Here is a tiny trained network, its code and every weight. The questions are about switching its units off for an input and a target symbol, where a switched-off unit gives its printed mean instead of its output.

import numpy as np


def w(rows, s, z=0):
    codes = np.array(rows[::2]) - 128.0
    scale = np.full(codes.shape[1], s)
    scale[-1] = z or s
    return codes * scale


def norm(h):
    return h / np.sqrt((h * h).mean(-1, keepdims=True) + 1e-5)


def f(y):
    return y / 2 * (1 + np.tanh(0.7978845608 * (y + 0.044715 * y**3)))


def softmax(a):
    e = np.exp(a - a.max(-1, keepdims=True))
    return e / e.sum(-1, keepdims=True)


def log_softmax(a):
    a = a - a.max(-1, keepdims=True)
    return a - np.log(np.exp(a).sum(-1, keepdims=True))


def net(x, mask):
    ids = ['Σδζηθλμτψ'.index(c) for c in x.split()]
    T = len(ids)
    res = E[ids] + P[:T]
    u = 0
    for l in range(3):
        q, k, v = (norm(res) @ M[l].T for M in (Q, K, V))
        z = softmax(np.where(np.tri(T) > 0, q @ k.T / 3**0.5, -1e9)) @ v
        res = res + np.where(mask[u], z, O[l][:, -1]) @ O[l][:, :-1]
        u += 1
        y = f(norm(res) @ A[l][:, :-1].T + A[l][:, -1])
        res = res + np.where(mask[u : u + 4], y, B[l][:, -1]) @ B[l][:, :-1]
        u += 4
    return log_softmax(norm(res)[-1] @ U[:, :-1].T + U[:, -1])


Q, K, V, O, A, B = {}, {}, {}, {}, {}, {}
E = w([
[225,44,248,176,137],'Σ',
[152,156,54,167,66],'δ',
[145,88,60,143,33],'ζ',
[139,162,53,150,57],'η',
[110,164,189,5,164],'θ',
[235,150,48,146,151],'λ',
[101,180,66,1,128],'μ',
[120,187,220,97,77],'τ',
[154,156,223,214,183],'ψ',
],0.021)
P = w([
[129,10,144,135,66],'0',
[156,28,162,106,79],'1',
[170,52,168,106,78],'2',
[172,74,157,111,81],'3',
[177,94,150,109,87],'4',
[174,112,148,108,98],'5',
[168,131,145,111,103],'6',
[164,148,141,114,109],'7',
[156,167,136,121,112],'8',
[150,185,129,121,118],'9',
[144,208,119,124,122],'10',
[135,227,120,129,129],'11',
[124,250,111,131,138],'12',
],0.013)
Q[0] = w([
[70,38,71,161,185],'0.h0',
[219,160,110,53,84],'0.h0',
[76,1,161,140,244],'0.h0',
],0.019)
K[0] = w([
[106,49,105,107,62],'0.h0',
[127,237,136,168,128],'0.h0',
[105,2,138,153,89],'0.h0',
],0.017)
V[0] = w([
[86,128,96,62,77],'0.h0',
[201,162,34,193,106],'0.h0',
[127,63,70,146,255],'0.h0',
],0.011)
O[0] = w([
[84,94,140,93,176,98],'0.h0',
[90,100,89,198,99,163],'0.h0',
[247,123,74,169,179,2],'0.h0',
],0.015,0.008)
A[0] = w([
[93,169,113,120,88,3],'0.n0',
[79,105,74,140,135,14],'0.n1',
[180,110,177,177,169,225],'0.n2',
[152,91,6,159,136,19],'0.n3',
],0.017,0.0053)
B[0] = w([
[188,117,178,62,109,219],'0.n0',
[120,185,81,134,128,168],'0.n1',
[62,87,91,213,97,255],'0.n2',
[99,184,249,114,88,201],'0.n3',
],0.014,0.0048)
Q[1] = w([
[141,174,45,123,149],'1.h0',
[216,121,52,136,249],'1.h0',
[116,120,93,194,236],'1.h0',
],0.013)
K[1] = w([
[219,36,151,65,85],'1.h0',
[225,1,156,139,64],'1.h0',
[113,16,117,69,43],'1.h0',
],0.0099)
V[1] = w([
[155,104,46,39,11],'1.h0',
[90,163,254,121,61],'1.h0',
[138,240,122,143,136],'1.h0',
],0.0079)
O[1] = w([
[136,1,134,162,230,171],'1.h0',
[153,178,183,125,171,254],'1.h0',
[32,39,181,162,170,121],'1.h0',
],0.0079,0.0083)
A[1] = w([
[124,120,182,166,254,97],'1.n0',
[182,173,152,156,107,38],'1.n1',
[138,134,216,141,142,150],'1.n2',
[93,98,144,188,121,2],'1.n3',
],0.022,0.011)
B[1] = w([
[251,110,127,221,196,150],'1.n0',
[109,137,131,10,102,176],'1.n1',
[93,104,207,181,110,254],'1.n2',
[172,142,95,145,169,187],'1.n3',
],0.02,0.0082)
Q[2] = w([
[88,73,100,128,169],'2.h0',
[51,124,250,73,122],'2.h0',
[156,127,100,151,180],'2.h0',
],0.019)
K[2] = w([
[7,38,107,81,86],'2.h0',
[63,245,117,146,239],'2.h0',
[144,41,139,182,164],'2.h0',
],0.011)
V[2] = w([
[110,142,146,48,154],'2.h0',
[162,81,248,184,94],'2.h0',
[191,142,103,201,216],'2.h0',
],0.012)
O[2] = w([
[130,126,103,138,178,131],'2.h0',
[105,2,156,182,41,251],'2.h0',
[206,104,98,103,67,1],'2.h0',
],0.014,0.0084)
A[2] = w([
[43,171,133,123,83,64],'2.n0',
[161,98,225,213,71,245],'2.n1',
[161,53,43,220,197,109],'2.n2',
[225,224,230,4,64,107],'2.n3',
],0.013,0.012)
B[2] = w([
[134,4,144,164,108,152],'2.n0',
[182,157,89,105,196,254],'2.n1',
[33,4,157,46,129,141],'2.n2',
[157,80,91,8,41,158],'2.n3',
],0.02,0.024)
U = w([
[175,86,100,95,49,192],'Σ',
[125,66,50,120,160,88],'δ',
[109,198,86,115,186,191],'ζ',
[186,58,147,72,225,2],'η',
[69,92,244,112,136,42],'θ',
[41,80,57,179,75,141],'λ',
[127,102,111,124,134,60],'μ',
[167,187,173,213,82,165],'τ',
[177,179,6,182,110,185],'ψ',
],0.015,0.0098)

Each question gives the input, a string of symbols that net reads in full, and the target symbol t.
The units are the heads (3 rows each of Q, K, V and O) and the neurons (one row each of A and B). Each row of codes is followed by its name. A weight is (code - 128) times the scale printed after its matrix; where a second scale follows, it is the last column's (O, A, B and U).
mask holds one flag per unit, layer by layer, with each layer's heads first. A switched-off unit (its flag False) gives its mean, the last column of its rows in O or B, instead of its output. The means were averaged over made-up inputs and are rounded, as every weight is.
A unit's drop is (log p(t) with every unit on - log p(t) with that unit switched off) / (log p(t) with every unit on - log p(t) with every unit switched off).
The circuit of an input: a set's keep is (log p(t) with only the set's units on - log p(t) with every unit switched off) / (log p(t) with every unit on - log p(t) with every unit switched off). Starting from the 12 units with the biggest drops (on a tie, the unit counted first), units are removed one at a time, each time the one whose removal leaves the highest keep (on an exact tie, the one counted first), for as long as the keep stays at least 0.8.
units of the circuit, in order: the units of the circuit, biggest drop first
unit that matters most: the unit with the biggest drop
top k neurons: the k neurons with the biggest drops, biggest first
k most important neurons of layer l: the k neurons of layer l with the biggest drops, biggest first
input τ τ δ δ δ ψ δ μ θ η η τ λ, target θ: 2 most important neurons of layer 1 -> (1.n1 1.n3)
input θ τ η λ η Σ δ Σ Σ τ τ η ψ, target τ: unit that matters most -> 1.n2
input ψ η η λ η τ ψ ζ μ η θ, target ζ: top 2 neurons -> (2.n0 1.n1)
input δ δ η ψ δ λ η, target τ: units of the circuit, in order -> (0.n3 0.h0)
input μ δ ζ ψ ψ η θ η δ, target η: units of the circuit, in order -> (0.h0 2.n1)
input Σ δ ψ η Σ δ δ μ μ, target ζ: top 2 neurons -> (1.n2 0.n3)
input ζ η ψ λ δ ψ η ψ ψ ψ η τ, target Σ: top 3 neurons -> (0.n2 0.n0 2.n3)
input λ η ψ, target λ: units of the circuit, in order -> (0.n2 0.h0)
input ζ δ ψ ζ ψ η δ ψ ψ τ η μ, target θ: top 4 neurons -> (2.n1 1.n3 0.n0 0.n1)
input τ η τ λ ψ τ θ, target Σ: top 3 neurons -> (0.n2 1.n3 0.n0)
input η Σ δ τ η η η ψ δ μ, target Σ: top 2 neurons -> (0.n0 2.n3)
input ζ μ η τ η λ, target θ: top 3 neurons -> (0.n3 1.n1 1.n0)
input η τ δ η ζ δ τ τ λ ψ δ λ, target Σ: top 3 neurons -> (1.n1 1.n3 0.n3)
input ψ ψ ζ Σ ψ, target ψ: top 3 neurons -> (0.n2 2.n1 0.n3)
input δ τ Σ θ θ δ, target η: top 3 neurons -> (2.n1 0.n3 1.n0)
input η δ η η Σ ζ ψ λ η ζ, target τ: units of the circuit, in order -> (0.n3 0.h0 2.n3)
input Σ η δ ψ η η τ λ δ ψ η λ η, target τ: units of the circuit, in order -> (0.h0 0.n3)
input τ θ η Σ η η η μ λ, target ζ: units of the circuit, in order -> (0.n3 2.h0 1.n2)
input μ η η, target ζ: units of the circuit, in order -> (2.h0 1.n2)
input Σ ζ Σ Σ η η η ζ ψ λ, target Σ: top 2 neurons -> (1.n1 0.n3)
input ψ θ δ μ ζ λ, target ζ: units of the circuit, in order -> (1.n1 2.h0 1.n2)
input μ δ ψ Σ θ ψ τ Σ η η η, target λ: 2 most important neurons of layer 2 -> (2.n1 2.n0)
input η δ δ η ζ η θ η η, target η: top 3 neurons -> (0.n0 2.n1 2.n3)
input μ ζ Σ η δ, target λ: top 2 neurons -> (2.n1 1.n2)
input η τ δ δ Σ η η δ, target λ: most important neuron of layer 0 -> (0.n1)
input τ τ ζ ψ δ δ δ η τ η η, target θ: 2 most important neurons of layer 0 -> (0.n0 0.n2)
